Each row is followed by one of two labels, saying whether the row has a hidden trait. Each part has a new trait and two new labels.
In the rows, 100 means zero.
108 105 98 102 47 94 127 94 107 115 102 87 87 121 79 101 98 97 => Hl
157 101 125 76 77 105 144 103 130 104 119 100 95 121 83 98 99 131 => Lj
107 106 95 98 60 92 94 104 107 112 101 88 95 92 96 101 96 96 => Lj
87 95 120 83 128 108 82 98 110 94 109 106 108 107 109 98 100 120 => Lj
129 98 117 87 84 102 21 107 92 112 111 81 79 85 114 103 98 97 => Hl
87 102 75 118 75 92 198 93 97 101 84 112 98 118 49 98 103 80 => Hl
85 95 98 102 139 106 109 99 99 86 93 112 112 98 114 98 102 112 => Lj
85 97 95 109 126 101 151 106 101 91 94 111 109 108 90 98 102 100 => Hl
76 97 91 105 133 103 128 105 98 82 92 116 114 104 106 97 103 106 => Lj
97 93 103 97 157 107 24 107 89 84 94 109 113 94 141 99 101 102 => Lj
97 105 126 76 74 101 85 103 118 109 118 89 93 100 102 102 97 118 => Lj
101 99 126 83 50 102 133 105 117 113 118 91 81 116 72 100 98 111 => Hl
115 105 104 86 60 96 79 103 102 112 104 84 89 95 99 101 98 98 => Hl
87 95 99 101 132 104 99 102 95 90 95 111 107 93 105 98 102 104 => Lj
98 97 71 117 126 95 124 96 82 94 80 113 107 106 80 98 102 77 => Hl
96 95 94 108 131 104 96 93 92 91 94 109 109 97 106 99 102 98 => Hl
106 102 126 76 78 103 75 92 117 106 120 89 92 103 109 101 97 118 => Lj
95 94 127 79 96 108 68 95 112 102 116 96 93 100 101 99 99 120 => Hl
90 97 86 114 120 101 142 102 92 90 87 114 112 100 98 98 103 91 => Lj
87 96 101 104 141 106 91 96 96 87 98 110 115 103 114 98 102 108 => Lj
98 100 81 116 117 97 124 103 90 93 86 108 108 95 95 100 102 86 => Lj
103 100 121 86 50 100 137 94 111 114 118 91 78 94 71 100 99 111 => Hl
74 107 124 74 68 101 126 97 128 106 120 96 102 105 94 100 97 129 => Lj
85 95 107 98 135 106 82 102 101 88 97 112 110 111 104 98 102 110 => Lj
83 100 124 77 101 106 94 99 122 102 117 99 104 101 110 99 98 127 => Lj
85 97 128 75 82 106 112 101 122 99 119 100 99 113 98 98 99 128 => Lj
107 101 106 99 47 97 138 87 106 113 107 89 77 110 68 100 99 97 => Hl
90 98 82 117 120 100 139 95 91 92 89 113 112 102 93 98 103 88 => Lj
103 104 75 124 56 90 156 106 91 105 86 106 96 92 67 100 101 82 => Hl
82 99 121 78 115 108 76 108 118 93 115 103 111 90 114 99 99 126 => Lj

Next part:
88 107 141 100 105 98 93 110 82 70 102 101 109 124 126 96 139 94 115 85
 104 76 105 112 96 104 105 93 119 102 96 70 92 121 101 100 78 83 105 89
 91 127 104 94 81 106 111 86 106 => Jl
103 95 128 100 83 109 112 109 76 85 102 114 100 97 103 103 97 109 93 105
 121 86 100 108 104 86 99 92 99 110 76 109 95 80 94 98 134 100 116 89 96
 94 114 97 83 112 121 91 106 => TT
102 104 130 105 88 101 98 101 78 61 100 110 102 110 114 92 106 101 107
 96 118 82 109 105 100 94 104 94 119 102 90 89 102 98 99 98 118 96 112
 93 98 106 111 99 92 118 111 93 115 => Jl
105 95 169 87 95 87 136 168 78 112 123 119 73 86 89 94 120 87 91 97 118
 110 128 121 98 72 107 76 79 120 75 112 97 119 92 91 141 64 105 74 58 48
 107 73 58 126 155 83 97 => TT
113 69 99 89 77 110 129 108 88 136 104 121 88 76 67 122 84 109 71 116
 123 97 97 115 102 70 98 100 66 116 60 142 83 46 89 100 169 120 114 95
 94 49 108 92 70 104 132 102 96 => TT
102 96 151 94 86 101 122 141 75 92 110 115 93 93 99 100 106 103 93 101
 120 95 108 116 101 80 102 86 86 115 77 110 95 99 93 96 133 84 116 80 76
 84 112 84 73 116 133 86 98 => TT
97 114 131 110 98 91 84 96 83 48 100 105 101 123 128 80 117 92 124 86
 112 80 120 102 95 102 110 91 141 94 100 67 109 124 105 95 97 87 106 97
 99 119 107 103 101 123 95 95 121 => Jl
89 122 99 113 112 96 67 71 101 53 88 89 119 131 137 86 120 94 125 88 91
 80 103 91 97 125 107 106 145 83 117 56 103 126 111 102 54 93 96 108 115
 146 99 114 118 104 71 102 112 => Jl
96 111 136 107 98 94 89 101 82 57 101 106 105 120 125 85 121 94 119 87
 112 80 115 105 96 100 108 91 131 97 97 72 104 120 103 97 98 88 107 93
 96 115 107 100 95 119 102 91 116 => Jl
91 120 72 115 110 103 60 55 109 51 80 83 128 129 134 89 100 106 124 94
 86 83 88 84 100 132 101 114 140 80 125 67 105 114 111 106 49 106 99 115
 124 163 98 121 135 95 51 106 108 => Jl
103 89 137 91 87 103 122 129 81 108 108 116 93 91 92 107 106 104 88 103
 118 94 103 117 101 81 101 90 80 115 74 115 89 87 92 98 133 93 115 84 80
 78 109 86 70 110 132 89 95 => TT
94 116 88 113 107 98 68 62 101 58 87 92 117 126 129 89 111 97 124 93 95
 81 102 89 98 122 106 108 141 84 111 66 101 112 110 102 69 102 96 112
 119 139 99 116 120 106 71 106 115 => Jl
87 110 68 109 116 103 60 51 113 75 81 83 125 131 127 102 120 99 120 92
 81 78 84 90 97 130 103 117 133 82 118 65 92 104 111 108 44 111 92 117
 125 151 92 119 121 86 63 109 105 => Jl
